Below is a small trained network, with its code and all its weights. Each question gives an input and a class and asks what happens when units are switched off, that is, made to give their printed mean instead of their output.

import numpy as np


def w(rows, s, z=0):
    codes = np.array(rows[::2]) - 128.0
    scale = np.full(codes.shape[1], s)
    scale[-1] = z or s
    return codes * scale


def f(y):
    return np.maximum(y, 0)


def log_softmax(a):
    a = a - a.max(-1, keepdims=True)
    return a - np.log(np.exp(a).sum(-1, keepdims=True))


def net(x, mask):
    res = np.array(x, float).reshape(1, 5) / 4 @ E
    y = f(res @ A[0][:, :-1].T + A[0][:, -1])
    res = res + np.where(mask, y, B[0][:, -1]) @ B[0][:, :-1]
    return log_softmax(res[-1] @ U[:, :-1].T + U[:, -1])


A, B = {}, {}
E = w([
[183,42,154,245],'x0',
[31,46,253,137],'x1',
[75,166,182,103],'x2',
[236,28,217,35],'x3',
[185,219,182,183],'x4',
],0.0056)
A[0] = w([
[105,124,149,78,216],'N1',
[166,154,92,140,182],'N2',
[134,130,165,88,136],'N3',
[145,92,201,124,255],'N4',
[117,178,132,182,221],'N5',
[82,114,68,84,192],'N6',
[129,126,134,203,242],'N7',
[106,216,106,166,198],'N8',
[163,148,71,111,181],'N9',
[200,83,102,90,200],'N10',
[131,89,126,201,212],'N11',
[156,220,118,134,172],'N12',
[160,181,108,111,178],'N13',
[61,118,58,83,140],'N14',
[153,146,251,96,205],'N15',
[180,68,95,139,212],'N16',
[87,104,120,71,178],'N17',
[135,183,142,196,212],'N18',
[143,72,189,132,244],'N19',
[82,150,104,100,198],'N20',
[102,109,116,65,204],'N21',
[132,96,201,108,158],'N22',
[91,102,158,73,202],'N23',
[183,202,125,114,243],'N24',
[190,89,88,101,158],'N25',
[129,203,135,124,164],'N26',
],0.014,0.0038)
B[0] = w([
[116,167,205,49,207],'N1',
[138,180,34,145,200],'N2',
[175,108,164,23,175],'N3',
[194,31,207,119,240],'N4',
[56,99,98,153,223],'N5',
[127,237,176,123,208],'N6',
[72,77,110,200,211],'N7',
[7,130,55,96,255],'N8',
[169,253,65,123,207],'N9',
[225,152,140,163,221],'N10',
[114,61,148,246,208],'N11',
[118,97,6,62,232],'N12',
[160,155,45,53,203],'N13',
[62,253,192,111,212],'N14',
[130,29,191,48,249],'N15',
[240,131,113,246,212],'N16',
[108,206,226,114,205],'N17',
[78,70,52,155,224],'N18',
[171,51,175,139,241],'N19',
[83,210,157,96,209],'N20',
[142,215,201,95,206],'N21',
[179,60,187,58,216],'N22',
[131,145,216,65,225],'N23',
[183,96,40,78,236],'N24',
[237,174,128,189,201],'N25',
[94,65,44,27,208],'N26',
],0.0063,0.0079)
U = w([
[2,99,88,230,104],'0',
[147,72,219,58,31],'1',
[232,170,76,175,56],'2',
[132,30,158,235,236],'3',
[60,217,196,111,252],'4',
[73,142,30,72,74],'5',
],0.0073,0.0018)

Each question gives the input, the list of numbers given to net, and the class t.
The units are the neurons (one row each of A and B). Each row of codes is followed by its name. A weight is (code - 128) times the scale printed after its matrix; where a second scale follows, it is the last column's (A, B and U).
mask holds one flag per neuron, in row order. A switched-off neuron (its flag False) gives its mean, the last column of its row in B, instead of its output. The means were averaged over made-up inputs and are rounded, as every weight is.
A unit's drop is (log p(t) with every unit on - log p(t) with that unit switched off) / (log p(t) with every unit on - log p(t) with every unit switched off).
The circuit of an input: a set's keep is (log p(t) with only the set's units on - log p(t) with every unit switched off) / (log p(t) with every unit on - log p(t) with every unit switched off). Starting from the 12 units with the biggest drops (on a tie, the unit counted first), units are removed one at a time, each time the one whose removal leaves the highest keep (on an exact tie, the one counted first), for as long as the keep stays at least 0.8.
circuit, biggest first: the units of the circuit, biggest drop first
k most important neurons: the k neurons with the biggest drops, biggest first
drop of u: that unit's drop, to one decimal
input [0,-3,-2,-8,-8], class 4: circuit, biggest first => N14, N6
input [7,-4,-4,1,-7], class 2: most important neuron => N25
input [4,2,-3,3,-8], class 3: circuit, biggest first => N16, N11
input [4,-3,-4,-5,-8], class 0: circuit, biggest first => N11, N24, N22
input [3,7,-4,1,-1], class 3: circuit, biggest first => N11, N14
input [-4,-7,-2,1,-3], class 2: circuit, biggest first => N25, N10
input [6,6,-8,5,-8], class 3: 2 most important neurons => N16, N11
input [3,8,2,-2,4], class 3: 2 most important neurons => N11, N7
input [-1,6,-4,-6,8], class 0: drop of N4 => 0.0
input [3,-4,7,-7,7], class 5: drop of N12 => 0.2
input [-2,6,-3,-2,7], class 0: drop of N7 => 0.1
